Below are the code and all the weights of a small trained network. Each question names an input and a target symbol and asks about switching units off, where a switched-off unit gives its printed mean instead of its output.

import numpy as np


def w(rows, s, z=0):
    codes = np.array(rows[::2]) - 128.0
    scale = np.full(codes.shape[1], s)
    scale[-1] = z or s
    return codes * scale


def f(y):
    return np.maximum(y, 0)


def softmax(a):
    e = np.exp(a - a.max(-1, keepdims=True))
    return e / e.sum(-1, keepdims=True)


def log_softmax(a):
    a = a - a.max(-1, keepdims=True)
    return a - np.log(np.exp(a).sum(-1, keepdims=True))


def net(x, mask):
    ids = ['βγεζθλμξπστφψω'.index(c) for c in x.split()]
    T = len(ids)
    res = E[ids] + P[:T]
    q, k, v = (res @ M[0].T for M in (Q, K, V))
    z = softmax(np.where(np.tri(T) > 0, q @ k.T / 3**0.5, -1e9)) @ v
    res = res + np.where(mask[0], z, O[0][:, -1]) @ O[0][:, :-1]
    y = f(res @ A[0][:, :-1].T + A[0][:, -1])
    res = res + np.where(mask[1:25], y, B[0][:, -1]) @ B[0][:, :-1]
    return log_softmax(res[-1] @ U[:, :-1].T + U[:, -1])


Q, K, V, O, A, B = {}, {}, {}, {}, {}, {}
E = w([
[214,159,117,69,85,142,183,93,98],'β',
[187,126,142,183,170,72,179,101,83],'γ',
[162,118,160,157,193,83,133,208,187],'ε',
[104,45,147,186,176,116,98,130,200],'ζ',
[190,111,157,75,134,187,118,167,177],'θ',
[127,160,84,191,207,115,151,84,138],'λ',
[137,62,124,99,165,64,130,77,114],'μ',
[126,119,167,127,84,70,150,108,168],'ξ',
[186,204,123,138,127,103,73,126,124],'π',
[82,111,22,64,209,189,158,104,85],'σ',
[55,145,109,60,134,124,220,119,137],'τ',
[90,132,94,123,175,225,254,222,77],'φ',
[131,57,136,188,114,248,99,100,24],'ψ',
[60,175,205,174,84,172,196,114,95],'ω',
],0.009)
P = w([
[125,85,63,223,61,124,189,160,151],'0',
[117,170,171,119,144,174,141,59,214],'1',
[240,80,133,110,248,93,184,98,110],'2',
[80,151,101,155,86,117,136,198,64],'3',
[50,188,222,66,176,161,96,84,148],'4',
[239,91,152,115,254,92,170,88,103],'5',
[63,144,114,131,106,109,96,201,33],'6',
],0.0089)
Q[0] = w([
[223,82,166,92,251,104,167,101,95],'h1',
[161,70,44,143,93,103,126,187,107],'h1',
[77,153,83,192,1,131,84,169,126],'h1',
],0.011)
K[0] = w([
[52,164,152,124,106,129,90,168,42],'h1',
[165,112,1,209,40,131,177,169,74],'h1',
[231,111,87,164,125,118,161,94,207],'h1',
],0.0091)
V[0] = w([
[143,96,62,126,207,207,96,134,64],'h1',
[161,142,43,56,136,44,46,122,160],'h1',
[64,104,88,41,167,126,253,147,120],'h1',
],0.0065)
O[0] = w([
[167,70,40,144,180,204,99,160,92,107],'h1',
[174,171,69,81,147,59,67,90,186,1],'h1',
[79,100,85,17,144,120,254,159,112,180],'h1',
],0.008,0.0027)
A[0] = w([
[175,136,152,48,164,53,127,97,205,134],'n1',
[167,96,140,119,80,65,134,99,71,121],'n2',
[151,145,159,78,101,176,111,166,163,195],'n3',
[215,81,97,121,167,138,81,94,125,98],'n4',
[133,101,132,135,135,98,109,213,159,164],'n5',
[84,216,138,110,84,119,148,56,134,88],'n6',
[102,131,131,172,94,166,134,194,104,163],'n7',
[73,103,194,102,119,178,118,147,201,60],'n8',
[73,102,42,143,127,174,157,145,95,113],'n9',
[48,181,164,160,160,141,129,91,230,111],'n10',
[110,168,93,76,100,168,138,82,87,112],'n11',
[149,218,100,180,159,92,131,136,93,200],'n12',
[148,95,109,182,77,136,113,106,145,254],'n13',
[171,199,136,123,156,113,6,52,173,167],'n14',
[47,196,149,108,87,179,135,114,127,91],'n15',
[109,207,150,149,96,78,1,107,180,83],'n16',
[59,79,164,122,99,171,76,19,159,78],'n17',
[140,158,118,63,182,83,153,105,166,134],'n18',
[126,102,89,156,113,79,118,128,119,202],'n19',
[84,80,109,144,152,50,111,127,99,166],'n20',
[171,149,237,144,150,112,135,70,126,157],'n21',
[101,164,164,90,87,159,124,170,183,130],'n22',
[116,85,99,141,122,90,110,111,87,149],'n23',
[123,137,140,51,98,207,93,66,134,83],'n24',
],0.0089,0.0041)
B[0] = w([
[120,161,91,139,71,32,79,62,131,221],'n1',
[92,142,122,176,142,137,83,234,170,163],'n2',
[111,210,128,145,66,145,93,128,95,198],'n3',
[191,184,58,225,140,161,108,150,138,176],'n4',
[105,182,125,143,120,190,140,76,122,176],'n5',
[220,166,88,141,140,206,212,108,42,177],'n6',
[102,142,76,80,80,102,122,106,141,224],'n7',
[146,85,87,183,131,55,100,142,184,177],'n8',
[140,160,191,144,111,93,79,135,183,220],'n9',
[113,112,123,131,217,83,177,217,86,202],'n10',
[83,171,162,202,115,181,146,108,198,165],'n11',
[114,55,135,85,89,184,139,141,180,201],'n12',
[72,114,133,62,118,120,193,171,163,198],'n13',
[172,95,142,19,156,161,95,242,139,211],'n14',
[211,114,94,138,149,151,116,160,179,192],'n15',
[24,191,84,210,144,133,137,37,61,176],'n16',
[125,3,32,135,111,161,84,97,78,164],'n17',
[105,121,83,68,150,54,101,68,126,205],'n18',
[155,164,133,144,75,163,159,143,168,174],'n19',
[129,172,99,107,52,204,124,154,116,180],'n20',
[109,104,220,143,86,96,99,103,112,253],'n21',
[158,175,91,148,115,104,82,178,110,185],'n22',
[138,190,125,135,98,142,140,170,134,161],'n23',
[222,107,155,108,162,150,91,45,185,165],'n24',
],0.0077,0.0054)
U = w([
[91,161,112,131,69,159,147,179,188,254],'β',
[95,186,109,83,114,165,94,160,30,190],'γ',
[79,61,101,157,167,99,106,159,133,87],'ε',
[98,139,152,118,176,156,125,82,198,76],'ζ',
[181,197,158,161,99,144,141,45,117,78],'θ',
[122,76,115,161,111,161,108,56,129,148],'λ',
[127,156,68,216,104,64,110,78,79,77],'μ',
[63,175,187,181,143,52,103,108,158,90],'ξ',
[208,91,168,70,118,100,68,195,208,49],'π',
[159,148,8,124,179,123,159,122,117,49],'σ',
[85,66,98,35,109,85,143,77,101,129],'τ',
[145,56,117,27,203,146,181,203,101,111],'φ',
[181,126,134,220,186,178,150,168,96,102],'ψ',
[104,98,254,98,134,132,165,111,91,179],'ω',
],0.0087,0.0032)

Each question gives the input, a string of symbols that net reads in full, and the target symbol t.
The units are the heads (3 rows each of Q, K, V and O) and the neurons (one row each of A and B). Each row of codes is followed by its name. A weight is (code - 128) times the scale printed after its matrix; where a second scale follows, it is the last column's (O, A, B and U).
mask holds one flag per unit, heads first, then neurons. A switched-off unit (its flag False) gives its mean, the last column of its rows in O or B, instead of its output. The means were averaged over made-up inputs and are rounded, as every weight is.
A unit's drop is (log p(t) with every unit on - log p(t) with that unit switched off) / (log p(t) with every unit on - log p(t) with every unit switched off).
The circuit of an input: a set's keep is (log p(t) with only the set's units on - log p(t) with every unit switched off) / (log p(t) with every unit on - log p(t) with every unit switched off). Starting from the 12 units with the biggest drops (on a tie, the unit counted first), units are removed one at a time, each time the one whose removal leaves the highest keep (on an exact tie, the one counted first), for as long as the keep stays at least 0.8.
units of the circuit, in order: the units of the circuit, biggest drop first
most important unit: the unit with the biggest drop
k most important neurons: the k neurons with the biggest drops, biggest first
drop of u: that unit's drop, to one decimal
input τ ψ γ, target ψ: units of the circuit, in order => (h1; n4)
input θ γ π γ θ, target π: 2 most important neurons => (n24; n8)
input θ ε μ, target μ: most important unit => n1
input σ ξ λ, target σ: 3 most important neurons => (n4; n21; n18)
input β π λ, target π: 2 most important neurons => (n14; n12)
input θ τ τ π σ σ, target σ: 3 most important neurons => (n4; n21; n18)
input ε σ θ φ ω μ, target ω: units of the circuit, in order => (h1; n21)
input π ξ μ, target π: 2 most important neurons => (n14; n16)
input ψ ζ σ, target ψ: units of the circuit, in order => (h1; n4)
input ψ λ ξ μ θ, target π: units of the circuit, in order => (n24; n8; n16)
input ξ τ ε, target τ: units of the circuit, in order => (h1; n18; n1)
input φ σ π θ σ, target ζ: 3 most important neurons => (n11; n9; n24)
input μ μ μ ψ ζ, target ε: 2 most important neurons => (n17; n10)
input λ ξ μ ζ ζ π, target π: units of the circuit, in order => (n14; h1; n16)
input θ σ π π π β, target π: units of the circuit, in order => (h1; n14)
input θ ψ τ θ ψ, target λ: most important neuron => (n17)
input π μ ξ σ, target β: 2 most important neurons => (n11; n9)
input ε σ θ σ μ, target τ: units of the circuit, in order => (h1; n18; n17)
input ω θ θ θ β, target θ: 2 most important neurons => (n6; n24)
input μ σ θ λ, target β: most important unit => n12
input σ ω ξ, target ω: drop of h1 => 1.0
input π ω ω, target ω: drop of h1 => 0.2
input μ θ μ τ θ γ, target τ: drop of n1 => 0.2
input ψ θ ψ μ π, target γ: drop of n14 => 1.5
